Here is a tiny trained network, its code and every weight. The questions are about switching its units off for an input and a target symbol, where a switched-off unit gives its printed mean instead of its output.

import numpy as np


def w(rows, s, z=0):
    codes = np.array(rows[::2]) - 128.0
    scale = np.full(codes.shape[1], s)
    scale[-1] = z or s
    return codes * scale


def f(y):
    return y / 2 * (1 + np.tanh(0.7978845608 * (y + 0.044715 * y**3)))


def softmax(a):
    e = np.exp(a - a.max(-1, keepdims=True))
    return e / e.sum(-1, keepdims=True)


def log_softmax(a):
    a = a - a.max(-1, keepdims=True)
    return a - np.log(np.exp(a).sum(-1, keepdims=True))


def net(x, mask):
    ids = ['αβγεζηθλμπστφ'.index(c) for c in x.split()]
    T = len(ids)
    res = E[ids] + P[:T]
    u = 0
    for l in range(3):
        r = res
        for j in range(2):
            rows = slice(2 * j, 2 * j + 2)
            q, k, v = (r @ M[l][rows].T for M in (Q, K, V))
            z = softmax(np.where(np.tri(T) > 0, q @ k.T / 2**0.5, -1e9)) @ v
            o = O[l][rows]
            res = res + np.where(mask[u + j], z, o[:, -1]) @ o[:, :-1]
        u += 2
        y = f(res @ A[l][:, :-1].T + A[l][:, -1])
        res = res + np.where(mask[u : u + 4], y, B[l][:, -1]) @ B[l][:, :-1]
        u += 4
    return log_softmax(res[-1] @ U[:, :-1].T + U[:, -1])


Q, K, V, O, A, B = {}, {}, {}, {}, {}, {}
E = w([
[190,141,2,60,61],'α',
[159,155,204,196,108],'β',
[108,107,178,210,71],'γ',
[56,88,200,170,59],'ε',
[142,36,99,59,204],'ζ',
[170,160,160,226,138],'η',
[163,243,140,198,239],'θ',
[139,192,67,40,115],'λ',
[109,72,89,35,126],'μ',
[110,130,118,39,178],'π',
[118,64,22,84,44],'σ',
[94,115,64,81,108],'τ',
[96,15,84,66,120],'φ',
],0.0088)
P = w([
[87,132,74,251,144],'0',
[198,100,149,3,110],'1',
[233,122,131,8,111],'2',
[255,127,120,16,115],'3',
[196,114,157,66,124],'4',
[223,134,147,65,111],'5',
[215,122,125,85,99],'6',
[207,121,129,78,101],'7',
[213,133,106,92,96],'8',
],0.0068)
Q[0] = w([
[73,125,198,206,179],'L0H0',
[167,173,171,197,151],'L0H0',
[106,143,9,21,142],'L0H1',
[223,99,71,10,81],'L0H1',
],0.011)
K[0] = w([
[104,7,159,88,62],'L0H0',
[98,111,123,129,120],'L0H0',
[94,118,51,136,98],'L0H1',
[59,157,77,235,167],'L0H1',
],0.015)
V[0] = w([
[108,186,101,160,119],'L0H0',
[98,46,154,132,149],'L0H0',
[178,169,169,136,162],'L0H1',
[151,181,7,89,92],'L0H1',
],0.011)
O[0] = w([
[110,75,174,113,183,203],'L0H0',
[134,160,77,193,100,2],'L0H0',
[81,190,155,117,90,169],'L0H1',
[177,58,252,181,132,241],'L0H1',
],0.011,0.0038)
A[0] = w([
[95,128,20,144,177,92],'L0N0',
[147,169,157,178,236,130],'L0N1',
[105,145,126,1,155,3],'L0N2',
[122,146,24,101,151,177],'L0N3',
],0.0096,0.0053)
B[0] = w([
[161,1,6,88,85,120],'L0N0',
[117,185,99,63,20,253],'L0N1',
[128,35,5,157,57,249],'L0N2',
[216,25,131,28,57,163],'L0N3',
],0.0072,0.0036)
Q[1] = w([
[162,210,158,205,120],'L1H0',
[74,136,96,194,91],'L1H0',
[117,2,65,155,147],'L1H1',
[184,97,161,130,29],'L1H1',
],0.0091)
K[1] = w([
[248,213,198,199,78],'L1H0',
[107,211,187,28,157],'L1H0',
[90,127,63,20,92],'L1H1',
[2,142,114,164,251],'L1H1',
],0.0069)
V[1] = w([
[55,142,142,99,99],'L1H0',
[191,149,56,212,165],'L1H0',
[111,123,112,58,163],'L1H1',
[254,70,75,51,13],'L1H1',
],0.0069)
O[1] = w([
[62,131,133,126,186,112],'L1H0',
[138,72,90,201,2,74],'L1H0',
[45,196,93,85,122,150],'L1H1',
[211,123,91,73,37,254],'L1H1',
],0.0063,0.0088)
A[1] = w([
[255,157,146,152,76,93],'L1N0',
[71,164,136,128,230,60],'L1N1',
[165,193,39,141,187,2],'L1N2',
[112,223,152,93,249,93],'L1N3',
],0.0063,0.0045)
B[1] = w([
[68,108,156,108,147,254],'L1N0',
[108,70,128,102,87,132],'L1N1',
[8,83,225,160,42,111],'L1N2',
[112,6,173,119,96,168],'L1N3',
],0.011,0.0065)
Q[2] = w([
[33,181,69,226,115],'L2H0',
[76,198,178,175,59],'L2H0',
[65,137,92,254,74],'L2H1',
[116,177,215,186,29],'L2H1',
],0.0097)
K[2] = w([
[180,134,135,27,145],'L2H0',
[111,220,170,61,208],'L2H0',
[187,161,151,70,132],'L2H1',
[217,254,233,125,158],'L2H1',
],0.011)
V[2] = w([
[173,77,140,53,34],'L2H0',
[144,29,58,240,42],'L2H0',
[215,110,63,206,162],'L2H1',
[151,140,201,254,201],'L2H1',
],0.0097)
O[2] = w([
[151,217,121,203,190,247],'L2H0',
[54,124,122,126,210,165],'L2H0',
[92,107,136,39,212,21],'L2H1',
[22,2,102,130,119,70],'L2H1',
],0.0098,0.012)
A[2] = w([
[156,189,109,162,14,77],'L2N0',
[106,14,157,101,127,130],'L2N1',
[144,145,1,85,152,1],'L2N2',
[88,64,41,46,132,182],'L2N3',
],0.0085,0.0093)
B[2] = w([
[94,73,132,154,215,252],'L2N0',
[144,180,139,229,85,175],'L2N1',
[67,169,244,142,137,152],'L2N2',
[94,122,67,122,59,162],'L2N3',
],0.011,0.021)
U = w([
[51,137,133,150,165,108],'α',
[157,209,88,175,109,23],'β',
[90,70,238,167,204,36],'γ',
[195,135,4,169,192,137],'ε',
[167,125,123,92,161,191],'ζ',
[81,51,129,58,254,195],'η',
[195,131,115,123,170,74],'θ',
[82,128,130,129,227,39],'λ',
[176,161,191,156,55,127],'μ',
[130,190,60,146,90,188],'π',
[207,155,24,68,121,253],'σ',
[100,149,114,78,134,203],'τ',
[103,149,195,116,133,96],'φ',
],0.0066,0.0077)

Each question gives the input, a string of symbols that net reads in full, and the target symbol t.
The units are the heads (2 rows each of Q, K, V and O) and the neurons (one row each of A and B). Each row of codes is followed by its name. A weight is (code - 128) times the scale printed after its matrix; where a second scale follows, it is the last column's (O, A, B and U).
mask holds one flag per unit, layer by layer, with each layer's heads first. A switched-off unit (its flag False) gives its mean, the last column of its rows in O or B, instead of its output. The means were averaged over made-up inputs and are rounded, as every weight is.
A unit's drop is (log p(t) with every unit on - log p(t) with that unit switched off) / (log p(t) with every unit on - log p(t) with every unit switched off).
The circuit of an input: a set's keep is (log p(t) with only the set's units on - log p(t) with every unit switched off) / (log p(t) with every unit on - log p(t) with every unit switched off). Starting from the 12 units with the biggest drops (on a tie, the unit counted first), units are removed one at a time, each time the one whose removal leaves the highest keep (on an exact tie, the one counted first), for as long as the keep stays at least 0.8.
circuit, biggest first: the units of the circuit, biggest drop first
most important unit: the unit with the biggest drop
k most important neurons of layer l: the k neurons of layer l with the biggest drops, biggest first
which heads matter: for each layer, one digit per head in row order, 1 if its drop is at least 0.15 and else 0, layers parted by /
input μ ε φ ε θ β γ λ ζ, target η: which heads matter -> 11 / 10 / 11
input θ π μ θ, target γ: 2 most important neurons of layer 2 -> L2N0, L2N3
input α τ θ λ, target γ: circuit, biggest first -> L0H1
input μ β ζ ζ β σ, target η: circuit, biggest first -> L0H1, L2H1, L0N1, L2N1
input μ λ μ λ, target η: circuit, biggest first -> L0H0, L0H1, L2H0, L2H1
input σ ε μ λ, target α: 3 most important neurons of layer 2 -> L2N1, L2N3, L2N0
input λ θ φ, target μ: circuit, biggest first -> L0H1, L2N0
input μ θ γ λ γ π τ φ, target η: circuit, biggest first -> L0H0, L0H1, L2H1, L2N1
input μ λ α, target η: circuit, biggest first -> L0H0, L0H1, L2H0, L2H1
input θ π ε γ θ θ θ λ, target ε: which heads matter -> 11 / 01 / 01
input σ φ λ π, target α: 3 most important neurons of layer 2 -> L2N1, L2N3, L2N0
input θ η μ λ π φ φ, target ε: which heads matter -> 11 / 01 / 01
input α γ λ π μ γ σ ζ, target γ: which heads matter -> 01 / 01 / 11
input φ φ ε, target ε: circuit, biggest first -> L0H1, L0H0, L0N3, L2H0
input γ π λ θ α φ η ζ, target τ: which heads matter -> 11 / 11 / 10
input ε θ μ τ φ μ σ, target φ: most important unit -> L2N2
input ζ π γ φ, target β: which heads matter -> 11 / 01 / 11
input ζ γ σ, target β: 2 most important neurons of layer 2 -> L2N2, L2N0
input θ γ θ τ ζ, target ε: 2 most important neurons of layer 1 -> L1N3, L1N1
input τ ε λ, target π: 2 most important neurons of layer 2 -> L2N1, L2N3
input θ φ α β φ α λ σ π, target ε: most important unit -> L0N2
input φ η ε μ η λ π, target λ: 3 most important neurons of layer 0 -> L0N0, L0N1, L0N3
input φ λ α α, target λ: which heads matter -> 11 / 11 / 10
input γ σ θ, target λ: which heads matter -> 11 / 10 / 11
input τ θ τ π λ λ σ τ, target π: 2 most important neurons of layer 2 -> L2N1, L2N3
input θ φ ζ, target ε: which heads matter -> 11 / 11 / 01
input φ θ θ σ μ, target λ: most important unit -> L2H0
input φ τ θ μ θ ε φ λ, target λ: 3 most important neurons of layer 0 -> L0N0, L0N1, L0N3
input φ α β, target ε: which heads matter -> 11 / 01 / 10
